Below are the code and all the weights of a small trained network. Each question names an input and a class and asks about switching units off, where a switched-off unit gives its printed mean instead of its output.

import numpy as np


def w(rows, s, z=0):
    codes = np.array(rows[::2]) - 128.0
    scale = np.full(codes.shape[1], s)
    scale[-1] = z or s
    return codes * scale


def f(y):
    return np.maximum(y, 0)


def log_softmax(a):
    a = a - a.max(-1, keepdims=True)
    return a - np.log(np.exp(a).sum(-1, keepdims=True))


def net(x, mask):
    res = np.array(x, float).reshape(1, 4) / 4 @ E
    y = f(res @ A[0][:, :-1].T + A[0][:, -1])
    res = res + np.where(mask, y, B[0][:, -1]) @ B[0][:, :-1]
    return log_softmax(res[-1] @ U[:, :-1].T + U[:, -1])


A, B = {}, {}
E = w([
[67,34,13],'x0',
[71,158,136],'x1',
[145,124,126],'x2',
[226,254,78],'x3',
],0.006)
A[0] = w([
[90,147,198,254],'neuron 1',
[149,146,188,128],'neuron 2',
[110,108,44,105],'neuron 3',
[178,103,189,98],'neuron 4',
[128,192,69,181],'neuron 5',
[203,163,99,78],'neuron 6',
[188,141,122,178],'neuron 7',
[109,103,7,110],'neuron 8',
[111,206,16,88],'neuron 9',
[166,170,48,79],'neuron 10',
[111,58,161,102],'neuron 11',
],0.015,0.0055)
B[0] = w([
[199,109,118,248],'neuron 1',
[141,230,92,193],'neuron 2',
[186,216,128,215],'neuron 3',
[125,171,120,170],'neuron 4',
[30,43,87,230],'neuron 5',
[88,132,133,210],'neuron 6',
[132,62,121,214],'neuron 7',
[151,254,97,253],'neuron 8',
[89,107,149,218],'neuron 9',
[37,106,214,204],'neuron 10',
[51,97,220,205],'neuron 11',
],0.0086,0.0068)
U = w([
[136,72,90,254],'0',
[169,254,128,54],'1',
[37,10,188,56],'2',
],0.0087,0.0077)

Each question gives the input, the list of numbers given to net, and the class t.
The units are the neurons (one row each of A and B). Each row of codes is followed by its name. A weight is (code - 128) times the scale printed after its matrix; where a second scale follows, it is the last column's (A, B and U).
mask holds one flag per neuron, in row order. A switched-off neuron (its flag False) gives its mean, the last column of its row in B, instead of its output. The means were averaged over made-up inputs and are rounded, as every weight is.
A unit's drop is (log p(t) with every unit on - log p(t) with that unit switched off) / (log p(t) with every unit on - log p(t) with every unit switched off).
The circuit of an input: a set's keep is (log p(t) with only the set's units on - log p(t) with every unit switched off) / (log p(t) with every unit on - log p(t) with every unit switched off). Starting from all 11 units, units are removed one at a time, each time the one whose removal leaves the highest keep (on an exact tie, the one counted first), for as long as the keep stays at least 0.8.
circuit, biggest first: the units of the circuit, biggest drop first
unit that matters most: the unit with the biggest drop
k most important neurons: the k neurons with the biggest drops, biggest first
drop of u: that unit's drop, to one decimal
input [5,5,-1,-5], class 1: circuit, biggest first : (neuron 8; neuron 5)
input [4,2,2,1], class 1: circuit, biggest first : (neuron 8; neuron 3)
input [7,4,-2,3], class 1: circuit, biggest first : (neuron 8)
input [8,5,2,-5], class 1: 2 most important neurons : (neuron 8; neuron 3)
input [7,-7,6,-7], class 1: circuit, biggest first : (neuron 8; neuron 3)
input [5,3,-2,-5], class 1: circuit, biggest first : (neuron 8; neuron 5)
input [-4,5,7,3], class 0: 2 most important neurons : (neuron 8; neuron 3)
input [4,5,4,8], class 2: 3 most important neurons : (neuron 10; neuron 5; neuron 9)
input [-2,-7,0,4], class 2: circuit, biggest first : (neuron 8; neuron 10; neuron 3)
input [6,8,-3,-4], class 1: circuit, biggest first : (neuron 8; neuron 3)
input [6,-6,-3,7], class 2: 4 most important neurons : (neuron 10; neuron 5; neuron 9; neuron 2)
input [1,-5,-4,6], class 2: drop of neuron 10 : 0.2
input [8,-7,4,-2], class 1: drop of neuron 8 : 0.3
input [-3,-8,-5,8], class 2: unit that matters most : neuron 10
input [-8,-6,8,7], class 0: drop of neuron 5 : 0.4
input [6,1,5,1], class 1: drop of neuron 3 : 0.2
